Each row is followed by its class.
[-20   8   7  -7  17  -7  -3 -24  60  -3 -11  -7 -19 -13  18  -4  -9   6
  14  -3 -24  -5 -10  -4  -1  -7 -14  -9  -5 -10  -5   1 -14  -4  -9 -24
 -17   0 -10 -10   8 -17  12   2 -11  15 -28 -15   6  47  -6  -3  41  16
  14  11  11 -18  -2   6  17]
<52>
[-12 -22  27  -2  17 -10  -3 -18  49   7 -16  -4 -14 -17  23   3  -2  10
  16  -8 -23   3 -11 -12   5  -2  -4   6   3 -16   8   7 -14  -9  -7 -33
 -12   9  -3  -3   2  -6   7   3 -12  13 -26 -27   6  32   3   2  33 -16
   4   6   8 -12  -2 -12  19]
<52>
[ 22  16 -14   0  -6  16   6  12 -16  -5  45  10  28   9 -13  -1  -4   9
  -8  12  25  10   7  16   4   8  -3   5  -5 -14  -4  -2  18   8   8   5
   9 -16   6  19  11   4  -3 -13   7  -4  23  17  -9 -50   2   9 -30  -5
  -2  15  -3  10   5 -19 -11]
<47>
[ 23  12  -9  -1 -15  22   1   7  -6  -2  40  13  20   5 -19 -13  -4  14
  -6  24  22   2  23  16  -8  13  -6   2  -5  -8   0  -8   5   1   7   7
   1 -12  12   4  -5  40   2   8  12  -4  25  14 -10 -31 -15   7 -29   6
  11  17   1   9   7 -20 -13]
<49>
[-11   2  23 -44  16 -38 -16  -4  66  22  24 -12   2 -27  19  32 -18   9
   1  -2 -27  -2  22  -4  18  -2 -23   8   3 -21  17  -5  -4  22   7 -29
 -10  -6  12 -10  10   9  35  -5 -20  -7 -33 -25  36  37  27  -8  40 -37
 -15   1   8   5   8 -29  14]
<52>
[ 13  15   1   5 -20 -11  -8  12 -67   6   4  10  24   9 -17  25   5  -1
 -12  12  13  -1   2  -8   6   2  10   0   4  21  11   3  30  36  11  17
   9  11  11  -5 -16   1 -12  -4   6 -30  21 -11  16 -22  28  -2 -13 -12
   4 -22  -5  26  -5   0   5]
<51>
[ 13  18  11   6   9  22  14  -3  41   3  31   1   0  11  -2 -10   5   9
  -3   2   6   9 -15  17   5   8   2  16  -3 -38  11   6  -6 -10  -6 -10
 -10 -28  -2  24  -2  42  11  -2 -21  15   5  34  -5 -21 -22   1 -23 -26
   3  41  -2 -28  17 -33  -6]
<47>
[ -7  -3  16  -5  13   2  -8 -11  60   3   6 -14 -10  -3   4   7  -7  11
   3 -18 -14  -5  -1  -2  23   4 -19  14 -13 -24   7 -15 -10  -1   1 -20
  -7  -9 -13   7   4   6   8   6 -24  17 -23  -3  12  27   8 -10  23 -19
  -2  13 -14  -4   0 -15  16]
<52>
[ 15  -1 -10   5 -15   7   3   6 -23  -2  25  13  28   6 -16   3  -1   0
 -10   1  16  -1  15  12  -1   1  -9   1  -6  -1  -8  -9  12   8  13  11
  10  -2  -2   2   0   6 -13   6  13  -1  20  -2  -3 -24   1   5 -33  -1
  -5 -13  40   9  -1   1  -7]
<49>
[ 12  13   1 -29  -6 -28 -23  14 -36  14  11  15  20 -18  -5  37 -16  -1
 -17   0   3  -4  46 -21   8  -7   1   1  -6  14   9  -4  19  44  17  -2
  13   5  31 -15   4  -4   6 -10  -4 -19   0 -20  39  -9  46  -6  13 -24
 -30 -34   4  36  -7   3   7]
<51>
[ 11  15 -12 -29 -13 -35 -15   9 -59  19  33  17  22  -5 -11  48  -3   3
 -21   4   2  -6  52  -9  14   0  17   5   1  24  21   8  31  43  19  10
  34  12  30 -13  -9  -3  -1  -6   5 -26  14 -29  49 -17  54 -10  -8 -26
 -29 -30   9  38 -14   0  -4]
<51>
[  8  17   5 -18   2   3  -5   7  12  -5  47   3  21 -13 -11  20 -11   9
 -12   3  11   2   2  11   5   3  -8  11  -4 -11  28 -14  -1  14  19  -9
   4 -18   9  10  -1  28  12  -7 -10   5  -5   0  20 -13   9   3   0 -33
 -16  11   7  14  13 -29   2]
<47>
[-12 -18  13  -8   2  -6  -3   5  51  33  -4  -6  -6 -11  14  10 -11  17
  12  -7  -5  -9  25  -4   2  -1 -14  10  -7 -10   7  -7  -9  -2   5 -17
  -9 -10  -3  -2   7   0  -5  -3  -7   7 -25 -12  15  29   8 -22  29  -9
 -20  11   7   3   5  -8  12]
<52>
[ -8 -13  12  -1   8   1   1 -12  54   8   2 -16   3 -12  14   0 -11  -1
   9  -3 -15  -3 -20  -3   1  -2 -10   3  -7 -14   6  -8 -10  -8  -5 -18
 -13   2  -6   0   6  -4   6   4  -3   8 -20 -16 -11  25  -2 -24  21  -2
 -37  11  -5 -11  -3  -8  14]
<52>
